Below are the code and all the weights of a small trained network. Each question names an input and a class and asks about switching units off, where a switched-off unit gives its printed mean instead of its output.

import numpy as np


def w(rows, s, z=0):
    codes = np.array(rows[::2]) - 128.0
    scale = np.full(codes.shape[1], s)
    scale[-1] = z or s
    return codes * scale


def f(y):
    return np.maximum(y, 0)


def log_softmax(a):
    a = a - a.max(-1, keepdims=True)
    return a - np.log(np.exp(a).sum(-1, keepdims=True))


def net(x, mask):
    res = np.array(x, float).reshape(1, 5) / 4 @ E
    y = f(res @ A[0][:, :-1].T + A[0][:, -1])
    res = res + np.where(mask, y, B[0][:, -1]) @ B[0][:, :-1]
    return log_softmax(res[-1] @ U[:, :-1].T + U[:, -1])


A, B = {}, {}
E = w([
[190,126,80,181,223,160,102],'x0',
[147,237,122,183,17,153,5],'x1',
[142,130,188,144,148,254,205],'x2',
[122,190,215,59,175,87,128],'x3',
[117,94,202,106,123,104,139],'x4',
],0.0093)
A[0] = w([
[174,112,105,144,174,76,117,93],'neuron 0',
[123,130,81,169,85,105,98,53],'neuron 1',
[141,177,166,216,194,104,165,248],'neuron 2',
[87,179,104,158,82,127,154,171],'neuron 3',
[76,119,104,166,95,98,99,140],'neuron 4',
[128,159,89,147,74,159,157,237],'neuron 5',
[26,132,204,121,62,87,165,233],'neuron 6',
[130,70,86,190,159,142,183,113],'neuron 7',
[189,158,179,120,99,158,118,186],'neuron 8',
[198,164,153,191,163,61,116,235],'neuron 9',
[172,54,168,59,186,71,146,253],'neuron 10',
[153,141,82,150,232,107,98,208],'neuron 11',
[146,186,142,248,131,231,78,120],'neuron 12',
],0.011,0.0034)
B[0] = w([
[125,110,61,161,186,151,157,167],'neuron 0',
[179,138,108,136,79,124,104,181],'neuron 1',
[95,145,57,57,187,167,179,183],'neuron 2',
[148,100,169,112,51,180,2,178],'neuron 3',
[195,106,165,116,112,110,127,175],'neuron 4',
[167,126,115,102,78,157,55,192],'neuron 5',
[146,113,235,99,64,52,121,221],'neuron 6',
[134,122,189,194,116,206,165,191],'neuron 7',
[89,217,182,64,161,109,62,181],'neuron 8',
[136,179,83,31,202,110,218,187],'neuron 9',
[65,116,72,208,170,69,209,224],'neuron 10',
[199,137,50,135,214,126,171,206],'neuron 11',
[32,138,108,86,108,239,85,250],'neuron 12',
],0.0091,0.014)
U = w([
[162,78,148,178,147,122,142,110],'0',
[50,162,165,88,125,155,72,50],'1',
[164,156,239,68,70,47,86,254],'2',
[196,97,104,140,45,142,49,28],'3',
[184,154,58,148,233,126,126,131],'4',
[2,62,163,69,127,37,184,207],'5',
],0.0098,0.0037)

Each question gives the input, the list of numbers given to net, and the class t.
The units are the neurons (one row each of A and B). Each row of codes is followed by its name. A weight is (code - 128) times the scale printed after its matrix; where a second scale follows, it is the last column's (A, B and U).
mask holds one flag per neuron, in row order. A switched-off neuron (its flag False) gives its mean, the last column of its row in B, instead of its output. The means were averaged over made-up inputs and are rounded, as every weight is.
A unit's drop is (log p(t) with every unit on - log p(t) with that unit switched off) / (log p(t) with every unit on - log p(t) with every unit switched off).
The circuit of an input: a set's keep is (log p(t) with only the set's units on - log p(t) with every unit switched off) / (log p(t) with every unit on - log p(t) with every unit switched off). Starting from the 12 units with the biggest drops (on a tie, the unit counted first), units are removed one at a time, each time the one whose removal leaves the highest keep (on an exact tie, the one counted first), for as long as the keep stays at least 0.8.
circuit, biggest first: the units of the circuit, biggest drop first
most important unit: the unit with the biggest drop
top k neurons: the k neurons with the biggest drops, biggest first
drop of u: that unit's drop, to one decimal
input [-4,-1,-8,3,-8], class 2: circuit, biggest first : (neuron 12; neuron 10)
input [-5,6,1,1,-5], class 2: most important unit : neuron 8
input [-6,0,-1,2,6], class 2: top 2 neurons : (neuron 6; neuron 12)
input [5,1,4,7,8], class 5: circuit, biggest first : (neuron 10; neuron 5)
input [-1,1,2,-2,8], class 2: circuit, biggest first : (neuron 12; neuron 6)
input [-3,-7,-4,-2,-6], class 4: top 3 neurons : (neuron 6; neuron 12; neuron 0)
input [6,4,4,2,-3], class 1: top 3 neurons : (neuron 12; neuron 10; neuron 8)
input [-8,8,-1,2,-6], class 2: top 2 neurons : (neuron 6; neuron 8)
input [3,-3,2,-7,6], class 0: top 2 neurons : (neuron 7; neuron 9)
input [1,5,5,-7,5], class 1: top 3 neurons : (neuron 12; neuron 8; neuron 11)
input [6,2,7,0,-8], class 1: top 2 neurons : (neuron 12; neuron 10)
input [5,6,7,-7,-5], class 1: drop of neuron 7 : 0.0
input [-2,-6,8,-8,-7], class 0: drop of neuron 7 : 0.7
input [3,4,3,-1,-5], class 1: drop of neuron 12 : 0.6
